Below are the code and all the weights of a small trained network. Each question names an input and a target symbol and asks about switching units off, where a switched-off unit gives its printed mean instead of its output.

import numpy as np


def w(rows, s, z=0):
    codes = np.array(rows[::2]) - 128.0
    scale = np.full(codes.shape[1], s)
    scale[-1] = z or s
    return codes * scale


def f(y):
    return np.maximum(y, 0)


def softmax(a):
    e = np.exp(a - a.max(-1, keepdims=True))
    return e / e.sum(-1, keepdims=True)


def log_softmax(a):
    a = a - a.max(-1, keepdims=True)
    return a - np.log(np.exp(a).sum(-1, keepdims=True))


def net(x, mask):
    ids = ['ΛΣαβεζμ'.index(c) for c in x.split()]
    T = len(ids)
    res = E[ids] + P[:T]
    q, k, v = (res @ M[0].T for M in (Q, K, V))
    z = softmax(np.where(np.tri(T) > 0, q @ k.T / 4**0.5, -1e9)) @ v
    res = res + np.where(mask[0], z, O[0][:, -1]) @ O[0][:, :-1]
    y = f(res @ A[0][:, :-1].T + A[0][:, -1])
    res = res + np.where(mask[1:9], y, B[0][:, -1]) @ B[0][:, :-1]
    return log_softmax(res[-1] @ U[:, :-1].T + U[:, -1])


Q, K, V, O, A, B = {}, {}, {}, {}, {}, {}
E = w([
[153,89,167,138,161,146,70,34,134,146,181,90],'Λ',
[159,180,124,77,98,220,131,89,128,143,110,118],'Σ',
[124,45,185,127,139,186,182,51,116,130,193,139],'α',
[89,155,162,181,84,119,80,79,130,138,68,202],'β',
[114,185,138,148,227,109,210,186,190,5,152,132],'ε',
[93,177,34,126,99,156,51,154,154,143,158,39],'ζ',
[202,160,162,1,72,17,119,129,138,148,190,151],'μ',
],0.0081)
P = w([
[148,123,121,112,200,109,118,139,2,111,112,147],'0',
[42,129,109,49,186,107,109,66,127,99,110,135],'1',
[84,109,132,83,104,140,75,142,112,88,142,126],'2',
[94,129,153,101,93,102,67,179,107,83,131,118],'3',
[206,121,47,171,118,159,108,119,107,131,178,192],'4',
[135,151,134,114,128,151,153,78,156,139,139,127],'5',
[79,138,163,72,90,169,127,61,227,129,163,147],'6',
[94,216,234,179,91,70,156,150,164,145,122,20],'7',
[202,134,157,202,60,172,130,186,160,124,216,157],'8',
[218,179,75,229,125,98,176,59,190,175,165,128],'9',
[136,154,161,104,79,156,126,92,207,111,197,179],'10',
[94,204,189,199,91,103,178,105,205,151,122,34],'11',
],0.0076)
Q[0] = w([
[159,228,140,202,82,137,164,2,245,165,186,148],'h0',
[80,131,176,69,71,112,45,138,87,72,156,123],'h0',
[36,152,189,55,113,183,128,79,198,71,139,120],'h0',
[78,162,238,174,119,99,178,149,146,184,100,11],'h0',
],0.0079)
K[0] = w([
[126,153,154,154,105,124,149,145,248,119,172,120],'h0',
[162,138,112,161,181,95,163,174,59,100,118,116],'h0',
[154,159,144,186,81,86,125,190,103,136,138,98],'h0',
[209,101,115,185,84,189,125,151,127,124,181,173],'h0',
],0.012)
V[0] = w([
[122,185,43,96,109,140,73,173,154,170,132,34],'h0',
[157,118,137,78,157,118,166,139,139,99,207,92],'h0',
[112,106,101,177,142,254,148,117,139,127,130,92],'h0',
[165,76,141,113,75,149,97,62,111,228,161,118],'h0',
],0.0097)
O[0] = w([
[135,73,84,141,59,44,112,120,86,71,120,61,134],'h0',
[205,110,106,81,195,129,138,193,158,141,21,68,226],'h0',
[148,135,116,71,129,190,78,77,119,2,105,155,16],'h0',
[70,127,94,46,169,104,109,168,33,152,142,173,6],'h0',
],0.0093,0.0014)
A[0] = w([
[155,143,137,153,112,169,169,131,170,99,106,95,2],'n0',
[213,160,197,130,148,133,137,95,158,137,158,93,48],'n1',
[121,155,133,117,121,196,92,72,136,26,149,162,238],'n2',
[77,138,125,106,156,190,147,172,101,177,157,148,27],'n3',
[96,66,140,105,195,119,135,119,54,132,174,142,47],'n4',
[87,127,97,60,106,130,88,120,2,138,177,162,208],'n5',
[160,103,197,191,125,162,121,82,156,142,70,130,68],'n6',
[126,100,86,127,63,64,136,106,114,87,127,80,105],'n7',
],0.0079,0.0022)
B[0] = w([
[94,113,88,108,94,52,64,97,68,107,184,150,201],'n0',
[13,139,62,141,73,173,133,159,157,179,156,188,227],'n1',
[202,169,251,190,246,146,45,79,76,135,123,80,254],'n2',
[111,39,106,125,49,213,214,105,153,22,78,189,164],'n3',
[188,23,151,186,14,52,142,60,109,7,112,68,157],'n4',
[68,121,28,51,78,99,82,104,3,94,124,185,214],'n5',
[132,123,63,38,155,52,184,233,151,156,141,92,225],'n6',
[133,89,181,170,100,209,244,149,221,159,88,189,206],'n7',
],0.0052,0.0049)
U = w([
[166,28,155,158,60,111,184,87,128,31,94,114,28],'Λ',
[168,151,104,6,175,46,116,154,69,113,136,158,52],'Σ',
[190,148,149,16,182,255,123,147,105,133,53,170,62],'α',
[42,174,179,229,104,162,98,74,104,193,172,225,90],'β',
[193,163,200,193,193,160,179,165,187,185,121,77,252],'ε',
[148,115,96,185,145,66,4,95,83,70,135,10,168],'ζ',
[47,114,5,83,86,118,171,197,164,137,152,146,140],'μ',
],0.0053,0.0042)

Each question gives the input, a string of symbols that net reads in full, and the target symbol t.
The units are the heads (4 rows each of Q, K, V and O) and the neurons (one row each of A and B). Each row of codes is followed by its name. A weight is (code - 128) times the scale printed after its matrix; where a second scale follows, it is the last column's (O, A, B and U).
mask holds one flag per unit, heads first, then neurons. A switched-off unit (its flag False) gives its mean, the last column of its rows in O or B, instead of its output. The means were averaged over made-up inputs and are rounded, as every weight is.
A unit's drop is (log p(t) with every unit on - log p(t) with that unit switched off) / (log p(t) with every unit on - log p(t) with every unit switched off).
The circuit of an input: a set's keep is (log p(t) with only the set's units on - log p(t) with every unit switched off) / (log p(t) with every unit on - log p(t) with every unit switched off). Starting from all 9 units, units are removed one at a time, each time the one whose removal leaves the highest keep (on an exact tie, the one counted first), for as long as the keep stays at least 0.8.
circuit, biggest first: the units of the circuit, biggest drop first
unit that matters most: the unit with the biggest drop
k most important neurons: the k neurons with the biggest drops, biggest first
drop of u: that unit's drop, to one decimal
input ε μ ε α, target μ: circuit, biggest first => (h0 n1 n6 n2)
input μ ε α, target ε: 2 most important neurons => (n5 n0)
input α α ζ ζ α ζ β, target Λ: 2 most important neurons => (n7 n1)
input β μ β Σ ζ α α, target ζ: circuit, biggest first => (h0 n2 n4)
input α Σ ε ζ ε μ Σ α, target μ: unit that matters most => n1
input ζ ζ μ β α, target Λ: circuit, biggest first => (h0 n7 n4)
input μ Σ ζ μ, target ε: circuit, biggest first => (h0 n0)
input ζ ζ μ, target Λ: circuit, biggest first => (h0 n7)
input ζ β μ β α β ε α μ β, target μ: 4 most important neurons => (n6 n1 n2 n0)
input β ε ζ β β ε β ε α β μ, target μ: circuit, biggest first => (n1 h0 n6 n2)
input β ζ β ε α β ε β ε β, target μ: 3 most important neurons => (n6 n1 n0)
input μ β μ ζ, target ε: circuit, biggest first => (h0 n5)
input β μ ε Λ ζ, target ε: 3 most important neurons => (n5 n0 n1)
input Λ ε ε β β β β ε μ ε Σ, target μ: 2 most important neurons => (n1 n6)
input ε β Σ, target ε: 2 most important neurons => (n5 n2)
input ζ α β μ μ β β ζ β Λ, target β: most important neuron => (n6)
input α ε ε β, target ε: 2 most important neurons => (n5 n6)
input ζ ζ μ ε, target Λ: 2 most important neurons => (n7 n2)
input β β ε Λ μ, target β: 2 most important neurons => (n6 n1)
input ζ μ α Σ Σ β β β Σ α Σ μ, target Σ: drop of n6 => -0.1
input β ζ ζ Σ β, target Λ: drop of n5 => 0.0
input ε ζ ζ μ, target ε: drop of n5 => 0.4
input μ Λ Σ Σ Λ Λ β μ, target Σ: most important neuron => (n5)
input Σ α ζ Σ β ζ Λ, target ζ: drop of n1 => 0.1
